Below are the code and all the weights of a small trained network. Each question names an input and a target symbol and asks about switching units off, where a switched-off unit gives its printed mean instead of its output.

import numpy as np


def w(rows, s, z=0):
    codes = np.array(rows[::2]) - 128.0
    scale = np.full(codes.shape[1], s)
    scale[-1] = z or s
    return codes * scale


def norm(h):
    return h / np.sqrt((h * h).mean(-1, keepdims=True) + 1e-5)


def f(y):
    return np.maximum(y, 0)


def softmax(a):
    e = np.exp(a - a.max(-1, keepdims=True))
    return e / e.sum(-1, keepdims=True)


def log_softmax(a):
    a = a - a.max(-1, keepdims=True)
    return a - np.log(np.exp(a).sum(-1, keepdims=True))


def net(x, mask):
    ids = ['ΓΣαζημπτψ'.index(c) for c in x.split()]
    T = len(ids)
    res = E[ids] + P[:T]
    r = norm(res)
    for j in range(3):
        rows = slice(4 * j, 4 * j + 4)
        q, k, v = (r @ M[0][rows].T for M in (Q, K, V))
        z = softmax(np.where(np.tri(T) > 0, q @ k.T / 4**0.5, -1e9)) @ v
        o = O[0][rows]
        res = res + np.where(mask[j], z, o[:, -1]) @ o[:, :-1]
    y = f(norm(res) @ A[0][:, :-1].T + A[0][:, -1])
    res = res + np.where(mask[3:19], y, B[0][:, -1]) @ B[0][:, :-1]
    return log_softmax(norm(res)[-1] @ U[:, :-1].T + U[:, -1])


Q, K, V, O, A, B = {}, {}, {}, {}, {}, {}
E = w([
[119,91,191,144,43,111,170,166,143],'Γ',
[121,111,176,148,45,88,196,171,127],'Σ',
[146,139,177,200,101,168,147,184,84],'α',
[73,136,183,133,42,159,176,170,124],'ζ',
[171,80,144,180,55,126,130,202,147],'η',
[134,79,137,91,49,157,125,172,22],'μ',
[111,75,255,188,204,109,183,98,142],'π',
[22,83,48,178,115,117,159,165,128],'τ',
[166,157,49,166,66,158,199,76,194],'ψ',
],0.0064)
P = w([
[84,61,154,245,79,159,186,175,125],'0',
[95,58,138,203,114,181,221,172,138],'1',
[161,155,109,85,216,191,136,226,200],'2',
[89,115,171,213,84,100,113,156,114],'3',
[96,71,134,143,129,162,191,163,130],'4',
[162,177,126,63,190,138,80,207,184],'5',
[96,156,170,196,93,74,65,140,110],'6',
[98,88,145,132,121,155,139,133,106],'7',
[149,205,130,57,173,104,38,169,176],'8',
[99,190,175,175,91,42,3,116,99],'9',
[109,90,151,137,97,169,115,120,76],'10',
],0.0054)
Q[0] = w([
[55,109,182,222,91,92,81,85,124],'h1',
[105,77,182,218,168,87,205,69,132],'h1',
[142,88,162,145,170,72,161,49,117],'h1',
[195,149,66,28,188,150,93,146,157],'h1',
[196,190,66,54,236,123,70,75,216],'h2',
[84,29,120,200,74,171,169,42,61],'h2',
[202,132,87,62,172,200,198,64,158],'h2',
[143,156,151,131,123,110,90,39,63],'h2',
[156,251,77,74,184,79,48,129,205],'h3',
[216,170,112,76,139,148,200,82,160],'h3',
[57,128,87,199,152,51,96,108,129],'h3',
[79,116,254,197,27,119,97,203,47],'h3',
],0.0078)
K[0] = w([
[56,180,188,204,73,139,130,153,156],'h1',
[79,186,182,157,155,96,203,173,230],'h1',
[127,138,130,193,197,123,166,112,212],'h1',
[224,58,91,93,172,113,120,68,96],'h1',
[138,39,162,190,145,173,255,135,118],'h2',
[190,182,37,163,72,155,75,122,148],'h2',
[186,69,66,124,193,211,224,157,152],'h2',
[104,104,104,149,30,162,171,168,126],'h2',
[133,45,225,143,92,167,239,146,108],'h3',
[179,140,126,149,180,206,180,170,172],'h3',
[152,114,116,202,3,110,149,146,50],'h3',
[142,232,187,121,146,32,14,68,129],'h3',
],0.0075)
V[0] = w([
[160,242,118,95,157,128,139,30,195],'h1',
[160,107,101,30,37,116,115,87,3],'h1',
[79,163,92,81,120,187,70,130,59],'h1',
[61,147,100,99,126,119,146,127,153],'h1',
[247,121,29,157,53,98,115,124,140],'h2',
[57,133,40,138,104,155,97,207,78],'h2',
[164,63,158,205,215,120,136,136,175],'h2',
[73,85,138,138,151,127,47,223,36],'h2',
[25,139,132,147,204,167,45,125,141],'h3',
[161,65,136,134,71,207,58,143,173],'h3',
[220,115,227,127,149,188,149,84,57],'h3',
[138,175,32,145,60,210,140,190,70],'h3',
],0.0044)
O[0] = w([
[137,135,119,170,113,191,109,151,148,2],'h1',
[110,131,139,105,164,123,161,255,160,111],'h1',
[156,149,152,120,158,133,157,159,200,91],'h1',
[157,105,158,119,124,139,116,118,154,123],'h1',
[215,61,68,121,83,46,106,174,178,122],'h2',
[149,95,63,131,147,194,138,178,86,168],'h2',
[108,123,140,148,158,111,27,115,130,130],'h2',
[108,113,127,187,141,156,136,210,76,179],'h2',
[91,59,106,138,186,171,105,97,122,99],'h3',
[136,127,141,108,102,169,81,168,186,149],'h3',
[200,106,246,100,150,155,125,153,114,108],'h3',
[132,190,77,94,100,148,114,91,86,160],'h3',
],0.0059,0.0088)
A[0] = w([
[139,164,47,64,210,132,164,175,238,145],'n1',
[218,181,45,65,77,95,166,43,146,75],'n2',
[135,195,176,78,241,124,123,83,189,144],'n3',
[72,99,187,204,135,106,97,103,171,10],'n4',
[164,204,122,2,178,171,157,185,206,92],'n5',
[117,113,27,84,152,126,132,178,175,194],'n6',
[112,76,120,190,120,87,146,134,112,62],'n7',
[139,76,187,190,185,132,159,90,148,1],'n8',
[120,87,155,74,66,116,101,168,88,79],'n9',
[162,186,109,102,235,144,76,114,114,157],'n10',
[138,164,127,113,193,179,37,57,234,139],'n11',
[211,201,60,103,188,119,68,133,224,77],'n12',
[105,115,100,141,96,102,40,205,153,180],'n13',
[87,118,175,142,149,171,135,169,146,155],'n14',
[129,137,146,189,102,157,161,190,119,24],'n15',
[203,130,125,82,139,169,110,181,80,89],'n16',
],0.0071,0.0033)
B[0] = w([
[237,101,235,137,200,121,87,195,184,176],'n1',
[111,89,109,36,91,48,53,80,104,180],'n2',
[94,173,119,44,180,184,215,54,153,151],'n3',
[121,126,107,18,99,164,106,200,131,152],'n4',
[103,2,69,159,211,94,104,162,111,188],'n5',
[135,158,198,123,119,121,81,104,46,207],'n6',
[96,114,121,162,166,136,81,159,151,224],'n7',
[223,56,118,123,130,93,185,198,164,140],'n8',
[170,180,113,159,159,155,106,115,156,253],'n9',
[123,155,205,187,70,41,118,91,161,150],'n10',
[44,173,113,142,113,234,173,106,193,139],'n11',
[83,148,180,120,127,165,169,254,107,144],'n12',
[138,103,88,122,156,187,184,80,135,230],'n13',
[117,124,115,96,153,93,127,100,142,178],'n14',
[159,149,137,36,163,116,100,78,172,197],'n15',
[135,134,120,134,49,68,182,167,149,182],'n16',
],0.0077,0.0053)
U = w([
[81,142,140,91,54,217,2,214,201,19],'Γ',
[120,184,176,250,58,29,160,124,173,174],'Σ',
[234,193,221,168,177,178,26,61,12,35],'α',
[64,218,178,68,166,186,226,45,151,253],'ζ',
[242,139,26,203,155,187,101,58,238,242],'η',
[211,180,79,79,47,201,219,215,75,91],'μ',
[161,11,206,126,219,86,140,197,152,218],'π',
[5,65,30,150,164,187,126,157,36,87],'τ',
[183,87,69,33,101,31,58,20,110,85],'ψ',
],0.0063,0.0025)

Each question gives the input, a string of symbols that net reads in full, and the target symbol t.
The units are the heads (4 rows each of Q, K, V and O) and the neurons (one row each of A and B). Each row of codes is followed by its name. A weight is (code - 128) times the scale printed after its matrix; where a second scale follows, it is the last column's (O, A, B and U).
mask holds one flag per unit, heads first, then neurons. A switched-off unit (its flag False) gives its mean, the last column of its rows in O or B, instead of its output. The means were averaged over made-up inputs and are rounded, as every weight is.
A unit's drop is (log p(t) with every unit on - log p(t) with that unit switched off) / (log p(t) with every unit on - log p(t) with every unit switched off).
The circuit of an input: a set's keep is (log p(t) with only the set's units on - log p(t) with every unit switched off) / (log p(t) with every unit on - log p(t) with every unit switched off). Starting from the 12 units with the biggest drops (on a tie, the unit counted first), units are removed one at a time, each time the one whose removal leaves the highest keep (on an exact tie, the one counted first), for as long as the keep stays at least 0.8.
circuit, biggest first: the units of the circuit, biggest drop first
top k neurons: the k neurons with the biggest drops, biggest first
which heads matter: for each layer, one digit per head in row order, 1 if its drop is at least 0.15 and else 0, layers parted by /
input τ μ η τ Γ ζ ζ μ π, target ζ: circuit, biggest first => (n3)
input Σ π ζ, target ζ: which heads matter => 010
input Σ α η, target μ: which heads matter => 100
input η η π Σ η μ Σ ζ α, target π: which heads matter => 100
input η Σ Σ α π Σ η Σ, target η: which heads matter => 000
input Σ τ ζ μ Σ, target μ: which heads matter => 011
input Σ Σ μ, target π: circuit, biggest first => (h1; n1)
input τ α Γ ζ Σ τ ψ α α μ Γ, target μ: which heads matter => 010
input α τ α Σ ζ ζ, target τ: which heads matter => 100
input Σ τ Σ Σ α μ α τ η, target π: circuit, biggest first => (h1; n5)
input ζ τ Γ, target η: circuit, biggest first => (h1; n9)
input Γ Σ Γ μ Σ ζ μ τ μ Σ, target Σ: top 2 neurons => (n5; n6)
input τ α Σ, target ψ: circuit, biggest first => (h1; n2)
input Γ π Σ τ Γ ζ ψ α, target ψ: circuit, biggest first => (h2)
input μ Σ τ Σ Σ μ Γ, target Γ: which heads matter => 001
input π Σ Σ μ π τ, target ζ: top 2 neurons => (n3; n11)
input τ α ψ π μ τ Σ η, target τ: which heads matter => 001
input π τ Σ Σ Σ, target Σ: top 2 neurons => (n13; n5)
input τ ψ τ, target α: which heads matter => 000
input α Σ α π π μ, target π: top neuron => (n5)
input α ζ ψ, target Γ: which heads matter => 100
input Σ μ μ τ τ μ Σ η Σ μ ζ, target μ: which heads matter => 010
input π τ Γ π α Σ Σ ζ τ, target ζ: circuit, biggest first => (h2; n3)
input ζ μ τ Γ μ Σ Σ μ ψ Γ τ, target ψ: which heads matter => 010
input τ ψ μ Σ Γ, target μ: which heads matter => 011
input Γ α ζ Σ Σ μ Σ Σ ψ, target π: circuit, biggest first => (n5; n1)
input η μ Σ Σ α η π τ Σ, target ζ: circuit, biggest first => (h2; n3)
